Each row is followed by its class number.
[-14 -48 -52  -2 -63  16  -6   6  -8  35  35  41   3  13 -20  33  16 -54
  20 -45  14  -9 -15  -2 -44  33   4 -26 -32  49 -76  -5  53 -43  60   7
  26 -41  39  44  21] => 11
[-28 -30 -64  22  25   3  -9  36   8   0  58  22 -33  57  51  21  22 -33
 -21 -52 -14 -35 -50  37 -37  55  13 -11  41 -47 -95  -4  21 -29  52 -34
 -36  -7 -22  -4 -17] => 10
[-26 -32 -47  14 -45  31  11   3 -25  27  21  32   6  29 -46 -14  -7 -55
  17 -33  10  19  -8 -30 -39  49  22 -23 -24   9 -88  11  35 -27  44  19
  12 -25  14  20  14] => 2
[-10 -31 -76  10 -86  21  13  19 -34   6  60  45  -4  32 -26  16 -13 -59
   4 -33   1 -22 -15 -15 -37  68  21 -17 -54  22 -92 -16  34 -40  51   5
  -2 -19  44  28   1] => 2
[-13 -16 -68  14 -68  27   9  29 -37  12  49  48  -3  24 -29  23   9 -64
  -1 -23   2 -19 -16  -9 -42  82  21 -24 -51  29 -82 -23  40 -48  56   8
  -3 -22  37  22   6] => 2
[-16 -49 -59   6  15 -44  11   9 -13   6  68  22  -5  40  51  30  -1 -20
 -16 -47  -1 -30 -40  51 -56  35  -7   0  14 -19 -80  10 -10 -54  47  -5
 -48  -8 -17  34 -21] => 11
[  4 -35 -86   3 -73  38  -2  14 -47  13  32  55  -3  34 -26  45 -18 -67
  -7 -37   5   0  -1  -9 -38  66  27 -35 -55  23 -86 -41  29 -39  55  16
  -6 -18  48  17   4] => 3
[-26 -33 -48  14 -37  33   5 -19  -8  29   7  31  -7  29 -43  12 -12 -50
  16 -33  18  43 -19 -23 -35  34  16 -27  -5  14 -76  23  19 -25  63  31
  14 -39  -7   2  18] => 9
[-33 -40 -56  29  29   2 -25  23   3 -14  57  19 -20  61  49  40  30 -21
  -9 -44 -20 -30 -46  32 -43  34   2 -11  34 -66 -88  18  32 -22  44 -14
 -31  13 -26  16  -8] => 7
[-15  -2 -27   9  14  18  14  45  22   7  43  50 -20  61  46  21   6 -15
  -9 -32 -27 -56 -54  11 -41  48  15  16  46 -20 -72   1   6 -47  47 -22
 -45   6 -24  12  -8] => 0
[  -6  -38  -66   16   18  -38   22   26  -18    4   56   14  -25   51
   53    5   11  -19   -8  -47  -19  -22  -34   50  -43   47  -11   -4
   30  -38 -103   24   -6  -37   48  -21  -45    5  -33   26  -29] => 1
[-21 -33 -74   5 -78  28  -3   1 -20   9  53  49  -8  34 -18  31   2 -46
  11 -41  -2   9 -37  -6 -54  67  17 -34 -45  11 -87 -50  32 -39  48  17
 -13 -23  41  29  14] => 6
[-29 -29 -56   4  21 -37 -10  23 -14  12  53  15  13  51  42   9   7 -29
 -27 -35  -9  -9 -40  36 -41  41   8   1  30 -36 -66   8  -1 -41  30  -1
 -43   7 -30  41  -7] => 5
[-45 -29 -49  12  44 -10 -10  32 -10 -21  64  20 -20  50  48  47  19 -14
 -21 -63  -4 -24 -32  50 -43  35   2  -1  24 -46 -70  18  21 -32  46  -5
 -38   8 -45  10 -15] => 11
[-29 -56 -73  16 -61  15 -15  13   0  15  33  30   6  37 -31   7   3 -34
  26 -37   4  40 -38 -20 -38  32  21 -31  -5   1 -65 -13  40 -35  49   7
  14 -26  27  14   8] => 8
[-36 -25 -52  21  31   4  -4  28  -5 -24  66  26 -24  56  51  40  19 -12
 -32 -55 -10 -32 -34  32 -47  49  -5  -8  64 -53 -91  22  21 -39  16  -7
 -19   6 -37  -7  -5] => 4
[-13 -33 -89  15 -75  12  21  19 -37   5  43  48  -8  37  -4  27   4 -53
   4 -40   1 -16 -13   2 -49  73  20 -29 -40  11 -90 -13  31 -37  63   8
  -9 -17  38  21   8] => 1
[-29 -34 -31  16 -41  28  -1 -27 -16  30  10  37  -9  35 -34   8  -6 -34
  14 -47   2  39 -30 -16 -49  36  15 -29  -9  13 -81  -4  39 -27  53  28
   7 -35  18   8  17] => 6
[ -7 -33 -39   7 -72  21   7  18 -10  26  13  43   5  16 -50   1  -4 -64
   4 -32   0 -11 -10  -9 -38  68   5 -24 -37  40 -94  -3  60 -36  41  13
  18 -25  37  25  13] => 2
[-30  10 -15  14  26  28   7  62  27 -12  47  44 -13  60  44 -17   2 -21
   2  -9 -36 -54 -54 -10 -31  64  16   6  48 -32 -58  -2   5 -32  45 -34
 -59  14 -38  20 -32] => 2
[-33   3 -29  13  22  24  22  51  17   7  41  52 -19  64  56  19  12 -17
  -1 -29 -23 -47 -45   1 -31  57  13   8  55 -26 -80  -2  -9 -42  53 -20
 -51  -1 -26  20  -7] => 0
[-15   1 -20  10  26   2  21  46  19  15  33  49 -21  62  51  15   7 -19
 -14 -32 -28 -53 -47  11 -32  48  11  17  52 -14 -77   4  -7 -46  62 -20
 -50   3 -32  12 -14] => 0
[-31 -27 -50   7 -39  27   5   3 -20  27  20  30  -1  26 -29  18   0 -41
  16 -40  19  25 -18 -13 -52  46  10 -23  10  11 -82  14  21 -35  43  15
  19 -35  10  -1  27] => 4
[-36 -31 -56  16  37  -1 -25  33  -4 -19  51  12 -34  57  37  46  28 -21
 -17 -62  -9 -13 -38  25 -37  27  -1 -18  27 -67 -94   9  26 -11  41 -12
 -23  14 -39  14  -4] => 7
[-11 -38 -90  14 -76   9  20  22 -42   7  34  51  -7  35  -9  28  -5 -52
   6 -42  -5 -14 -15  -2 -48  73  23 -23 -46  17 -88  -7  29 -33  65  11
  -1 -22  43  18   8] => 1
[-18   2 -24  18  34   2  14  39  11   2  33  36 -28  67  56  -5   1 -18
  -9 -25 -28 -44 -74  15 -43  56  31  -7  58 -36 -66 -19 -15 -46  65 -30
 -56 -13 -21   6 -30] => 10
[   6  -46  -50    9  -64   11   -5    0  -11   22   12   36   -6   25
  -26   32   18  -53   21  -41   -1  -22  -17  -15  -50   47  -11  -39
  -31   32 -114  -16   67  -29   48    9   21  -31   50   45   27] => 7
[-14 -48 -52   8 -45  12  12 -10 -34  40  15  45  -5  25 -23  31   3 -48
   5 -55  21   7   2 -19 -51  41  12 -20 -23   7 -84  21  31 -46  63  32
  13 -24  33  29  21] => 0
[-29   1 -35  10  35  16  18  48  11 -12  34  36 -26  56  57  23   7 -11
  -6 -18 -32 -45 -63  22 -42  59   2   5  64 -27 -75   6 -12 -32  52 -25
 -41  -3 -30  -5 -17] => 4
[-27 -40 -81   8 -74  15  12  16 -26  17  55  53   9  14  -7  53  11 -55
  -5 -48   8   5 -14  -3 -48  68  23 -24 -50  25 -64 -22  44 -53  59  19
 -16 -33  56  33   8] => 11
[-28 -51 -76  16  22 -30 -16  44   7   1  59  21  -4  59  55  22  24 -29
 -18 -28 -23  -4 -36  18 -52  47   2  -8  39 -38 -80 -10   8 -34  34 -13
 -43   9 -23  31 -16] => 8
[ -20  -42  -43    3  -64   20  -26    5    1   31    0   37  -11   21
  -34   20    4  -45   14  -58   -5   11  -35    1  -54   45   -8  -29
  -24   33 -100  -12   61  -30   53    5   25  -32   27   26   29] => 6
[-41  -7 -37  27  29  12  -7  45  -8  -9  69  20 -22  51  37   7  23 -26
 -26 -40 -13 -31 -29  31 -26  46   1   4  41 -40 -96  26  28 -33  34 -17
 -37  19 -43   1 -16] => 2
[ -8 -36 -90  16 -82  12  26  23 -33   4  38  48  -3  37  -4  26   1 -56
   5 -40   3 -12 -13  -5 -44  76  18 -25 -33  13 -90 -13  27 -28  62  18
 -19 -13  45  17   1] => 1
[ 11 -28 -75  -1 -73  40   6  27 -44  15  22  58   1  21 -22  32   3 -70
  -6 -44  12  -5   8 -19 -48  69  21 -40 -47  21 -91 -38  36 -51  45  26
 -16 -11  49  25   9] => 3
[-36 -26 -61  14  27  11 -14  33  39 -20  54  24 -26  56  27  34  16 -29
 -25 -62  -5 -10 -37  14 -30  41  -3  -8  36 -50 -87  21  17 -22  39  -2
 -32  -2 -76  -1  -5] => 9
[-28 -39 -28   6 -42  36  -2 -26 -10  24  10  30  -6  25 -44   3   2 -33
  27 -42   8  41 -38 -16 -62  49  14 -33 -31   5 -74 -12  27 -34  53  27
  -3 -33  16  12  19] => 6
[-35 -25 -53  24  31   0 -22  32  -3 -29  59  13 -27  54  44  42  36 -14
  -7 -50 -14 -19 -38  24 -26  37  -3 -18  28 -58 -89   5  24 -23  37 -22
 -33  14 -26  19  -9] => 7
[-16  -5 -40  14  17  -4  12  64  21  -6  37  25 -21  56  55   0  16 -11
  -1 -24 -36 -46 -65  46 -31  44   6   7  59 -19 -67  13   6 -33  51 -40
 -48  15 -44   6 -26] => 1
[-30 -50 -47  16 -38  11  -6   6 -15  23  17  39   9  32 -27   4   6 -46
  16 -22   2  46  -7 -24 -45  43  20 -29 -15   4 -64  -4  37 -34  61  21
  10 -28  31  17  13] => 8
[-21 -39 -42   2 -36  52   2   2 -27  24  15  45   1  28 -40  20   7 -62
   9 -36  15  34  -8 -14 -38  39  24 -38 -33  11 -83   0  38 -33  51  18
  17 -27  20   8  15] => 3
[ -4 -33 -86   4 -66  25   3  25 -46  14  28  57   8  31 -28  46   1 -73
 -11 -40  15   6  -4  -5 -45  78  18 -44 -45  25 -92 -40  37 -47  49  27
 -19 -15  41  17   5] => 3
[-17 -36 -56   4  27 -41 -16  13  -6   9  50  19   7  44  59   8  25 -19
 -21 -37 -11 -40 -42  23 -34  42  -3   0  12 -41 -73   0 -13 -37  26   7
 -42  -1 -18  53  -9] => 5
[-22 -45 -51   6  11 -31  -1   9   5  10  49  19 -13  44  48  15  13 -27
 -18 -40 -15 -13 -38  33 -47  45 -17 -10  17 -33 -86 -10  -7 -29  41   2
 -54   5 -27  34 -18] => 6
[-20 -44 -49  15 -37  20  -1 -22 -35  19  24  27  -7  35 -35  19  -3 -42
  36 -29   4  31 -23 -23 -45  30  22 -39 -32  -6 -81   1  35 -25  62   7
  21 -31  32  33  17] => 7
[-13 -44 -50   2 -43  35   7  -8 -40  17  13  31  -7  29 -38  16  -4 -44
  22 -41  15  23  -8  -2 -36  28  21 -36 -27  18 -88  17  31 -40  48  10
  15 -26  22  12   9] => 3
[-31 -46 -68   5  16 -46 -14  11  -4  13  71  30   7  37  64  32  -5 -20
 -16 -35   1 -20 -29  40 -36  32  -2  -7  15 -43 -60  -6 -21 -41  33  -4
 -48  -2  -5  55 -21] => 11
[ -1 -33 -49   3 -75  20  -5  26 -13  33  20  30   1  14 -46   0   1 -66
   9 -41   8 -18   0 -11 -45  56   0 -20 -31  41 -97   2  61 -35  44   8
  15 -17  22  34  17] => 2
[-20 -40 -59   3  16 -41   0  15  -3  -2  41  14   3  45  58  12  18 -19
 -18 -37  -6 -31 -42  27 -29  44  -1  -2  15 -47 -65  13 -22 -35  47   9
 -57   5 -16  52 -23] => 5
[-22  -6 -30  18  41   2   5  50  20   1  27  37 -29  67  56   7   6 -24
 -17 -24 -36 -61 -67  20 -37  57  34   1  57 -20 -69  -7  -7 -39  74 -32
 -50 -12 -25   0 -21] => 10
[  -8  -41  -61    7  -62   12   13   21   -4   32   18   36  -10   20
  -21   17   28  -52   13  -47    9  -14  -11    1  -43   53   -2  -28
  -25   39 -103    8   43  -31   57    9   17  -39   20   23   23] => 1
[-23 -41 -51  11 -31  21  -7   7 -21  32  13  31  -1  29 -27   6  10 -47
  17 -21  12  40  -9 -32 -53  42  24 -29  -7   9 -66 -15  22 -30  66  28
  -2 -22  23  11  14] => 8
[-13 -28 -91  16 -72  20  21  21 -38  11  38  51  -4  31 -11  22   4 -50
  11 -37   5  -1 -12  -7 -49  71  23 -36 -40  -1 -77 -20  26 -40  65  15
  -6 -22  34  28   7] => 1
[-29 -51 -49   4 -41  28   8  -2 -30  44  23  46  -3  30 -31  23   1 -51
  14 -50  19  15  -6 -34 -44  41  22 -21 -14  14 -87  18  31 -38  54  27
  21 -27  26  26  27] => 0
[-16 -35 -61   6   8 -31   9  22  10  -1  42  26  -8  57  54  27  10 -22
 -22 -42 -14 -35 -52   4 -51  50  -1  -1  48 -27 -81  11 -10 -34  26   0
 -42   3 -20  16 -17] => 4
[ -8 -48 -80   8 -65  22  -1   9 -38  18  43  37 -14  18 -19  50  12 -59
   4 -39  -6  -4  -8 -14 -49  66  15 -35 -58   9 -90 -26  49 -30  58   8
   3 -24  53  37  16] => 7
[-41 -29 -69  31  21  18  -9  21  21 -14  53  27 -24  58  49  34  26 -32
 -29 -49 -12 -25 -47  36 -27  46  -3   1  41 -50 -96  30  11 -22  47  -4
 -31   0 -55 -20  -5] => 9
[-21 -44 -74  15  12 -40  -1  16  -2   0  62  24  -4  56  54  26   6 -24
 -28 -42  -9 -37 -35  20 -36  44 -10  -6  50 -29 -96  12  -8 -40  28  -1
 -32   4 -24  19 -12] => 4
[-23 -19 -34  12  32   9  -1  46  -3  -9  63  20 -27  54  22  12   8 -32
 -19 -36 -16 -43 -37  42 -49  44   2   8  26 -35 -96  29  25 -30  44 -14
 -32  18 -49   6 -17] => 2
[-17  -6 -28  15  23  14  -2  62  37  -4  47  35 -21  61  50  -2  13 -13
   2  -5 -38 -29 -52   8 -34  45  11   0  62 -18 -54 -29   4 -42  62 -33
 -50   1 -32  13 -25] => 8
[-28 -39 -55  15   9 -30  -6  10   0   6  57  19  -9  53  56  23  14 -19
 -17 -35 -22 -18 -44  32 -44  40 -14  -7  20 -27 -89 -17  -8 -32  32   1
 -44  -5 -21  43 -11] => 6
[-15 -32 -74   8 -75  25   1  11 -29  11  32  52  -8  30 -14  42   4 -53
   4 -39 -10   7 -19  -4 -65  76  15 -33 -45  12 -75 -39  43 -38  57  20
 -10 -23  44  36  12] => 6
[ -9 -30 -72   6 -60  17 -27  19  -5  27  -1  31  -2  17 -31  37  11 -78
   0 -34   5  -4   0  14 -46  62  -8 -23 -33  36 -86   0  51 -24  63   6
  22 -21  -1  16  37] => 9
[-27 -13 -42  17  11  -1  30  67  16  -9  29  35 -16  60  63 -10   6 -14
  -2 -30 -36 -49 -60  14 -25  50   4   7  59 -26 -69  11 -11 -24  63 -21
 -54   6 -40   9 -35] => 1
[ -33  -25  -42   10   24   16   -3   46   11    1   71   16  -30   49
   17   -1    6  -28  -13  -53  -12  -29  -31   22  -27   41    5    8
   29  -38 -106   33   21  -24   44  -15  -37   12  -52    6  -18] => 2
[-16 -27 -69  16 -70  27  19  21 -40   8  53  54   2  22 -28  15  -5 -60
  -4 -26  -2  -8 -18 -21 -42  78  21 -19 -55  19 -75 -13  43 -44  53   7
  -2 -22  45  15  -1] => 2
[-30  -3 -30  14  27  27   0  52  14  -2  44  24 -18  61  44  12  13 -26
   9 -10 -40 -25 -62   3 -32  40  11   5  40 -31 -73 -16   8  -8  58 -35
 -46   9 -30   9 -12] => 7
[ -9 -32 -71   8 -68  14  15  16 -30  30  41  65  -2  24 -12  55  12 -56
 -11 -48  12  -8  -6 -13 -50  80  11 -22 -35  16 -94 -16  44 -55  50  28
 -15 -19  61  32  17] => 0
[-23  11 -22  15  18  22  16  58  28  -4  46  37 -19  65  38 -15   1 -22
   1 -17 -34 -52 -52  -9 -25  49  17  14  44 -17 -69   4   1 -29  57 -28
 -55   4 -42  15 -30] => 2
[  10  -36  -57   -9  -69   31  -21   23  -21   30   -2   31   -6   16
  -36   21    8  -65   15  -47    4  -10    2   12  -36   41   -6  -38
  -38   41 -100  -15   61  -40   52  -13   30  -20   22   33   21] => 3
[-32 -27 -30   1 -40  30  18   2 -26  26  24  36  -5  24 -52  -3  -7 -47
  27 -23   5  28 -16 -10 -41  56  30 -24 -36  12 -78  24  31 -30  43   6
  13 -31  24  20   9] => 2
[-25   5 -10  16  23  24  10  41  23   0  29  39 -28  65  45   9  -1 -11
  -6 -27 -44 -26 -63  20 -44  43   8  11  54 -10 -72 -14   1 -32  64 -14
 -48 -13 -40   7 -15] => 6
[-17 -32 -48   4 -25  13   2  -9 -40  31  11  36   0  18 -47  11 -22 -42
   3 -32  11  29 -29  -1 -53  51  19 -25  -5   9 -69   7  17 -41  54  21
  21 -24  14 -15  17] => 4
[-59 -26 -47  22  20  20 -25  31  18  -9  53  27 -25  65  53  29  32 -23
 -13 -57 -20 -18 -37  23 -47  48   1  -8  42 -47 -92   6  23 -22  45 -10
 -41   3 -47  14   3] => 6
[-37 -41 -44  10 -51  21   0 -15 -17  27  24  35  -5  36 -35  10   4 -46
  17 -48   6  40 -23 -15 -43  38  19 -32 -20  18 -85  -2  32 -33  62  25
   7 -33  14  21  19] => 6
[  5 -56 -68  11 -70  -2  -7   7  11  26   8  31 -13  23 -29  21  -2 -51
   4 -58   5 -19 -37   2 -38  63   8 -34 -25  33 -97 -14  46 -45  74  -8
  11 -49  50  21   6] => 10
[ -17  -45  -63   11   12  -47   -5   23  -14    2   46   15  -14   58
   56   31   20  -28   -8  -45  -16  -32  -44   25  -43   39   -8  -13
   25  -35 -103    5   -3  -25   35  -11  -43    8  -10   45  -15] => 7
[-18 -38 -66  -1 -64  14 -17  13   2  36  20  40   8  18 -32  36   2 -48
  25 -54  23 -15 -18   5 -51  41   1 -24 -34  46 -89 -14  45 -41  67  14
   8 -45  25  34  32] => 11
[-10 -48 -99  10 -70   4   1  13 -36  13  60  40 -12  39 -10  39  -5 -64
   3 -42   5 -12 -21  15 -53  78  32 -38 -40   2 -90 -32  32 -46  60  -8
  -2 -36  57  29   4] => 10
[ -4  -8 -24  22  36  12   9  39  16  -2  38  32 -33  64  51   6  12  -5
  -1 -13 -34 -23 -51  20 -43  45  14   2  56 -36 -58 -22 -14 -40  68  -9
 -51 -10 -30   1 -33] => 8
[-10   0 -25  21  39  12   1  27   9  -4  36  30 -36  63  52  16  20 -12
  11 -22 -36 -46 -56  12 -27  41   9  -7  36 -37 -81 -12  -6 -26  70 -28
 -44  -6 -27  18 -20] => 7
[-21 -38 -47   9  19 -39 -25   3  12  13  56  22  -9  47  49  25  -3 -21
 -26 -24 -17 -10 -37  51 -35  34 -10  -5  19 -34 -78 -19 -15 -28  34   0
 -49   9 -19  37 -14] => 6
[-20 -39 -62  -2   7 -41 -14  26   8   5  52   9  13  39  47  11  17 -26
 -26 -33 -10 -35 -42  38 -33  40   1   3  14 -33 -58   4  -4 -40  29  -5
 -47  13 -25  50  -9] => 5
[  2 -41 -68  10  10 -32   1  37  10  18  36  10 -24  50  42  15   1 -40
 -27 -50 -18 -18 -57  33 -47  56   7 -11  45 -36 -85  -9  10 -38  63 -26
 -58   4 -15  28 -40] => 10
[-40  -7 -30  11  33   4   8  48  11  -6  42  38 -11  55  58  17  -3 -10
  -3 -28 -34 -39 -68  31 -34  37  19  19  41 -21 -48   9  -3 -36  74 -25
 -54  -1 -31   6 -27] => 11
[  -1  -35  -61    1  -74   17  -11   14   12   20   12   32   -5   24
  -29   31    6  -46   14  -49   11  -19  -26    4  -47   44  -10  -23
   -1   41 -104    0   42  -39   45   -4   36  -35   27   14   35] => 4
[ -46  -20  -48   23   27   19   -6   40    9   -8   72   26  -30   55
   35    8   22  -20  -16  -56  -11  -32  -40   22  -28   40   10    2
   32  -52 -108   39   18  -30   37  -19  -30    4  -45    4  -11] => 2
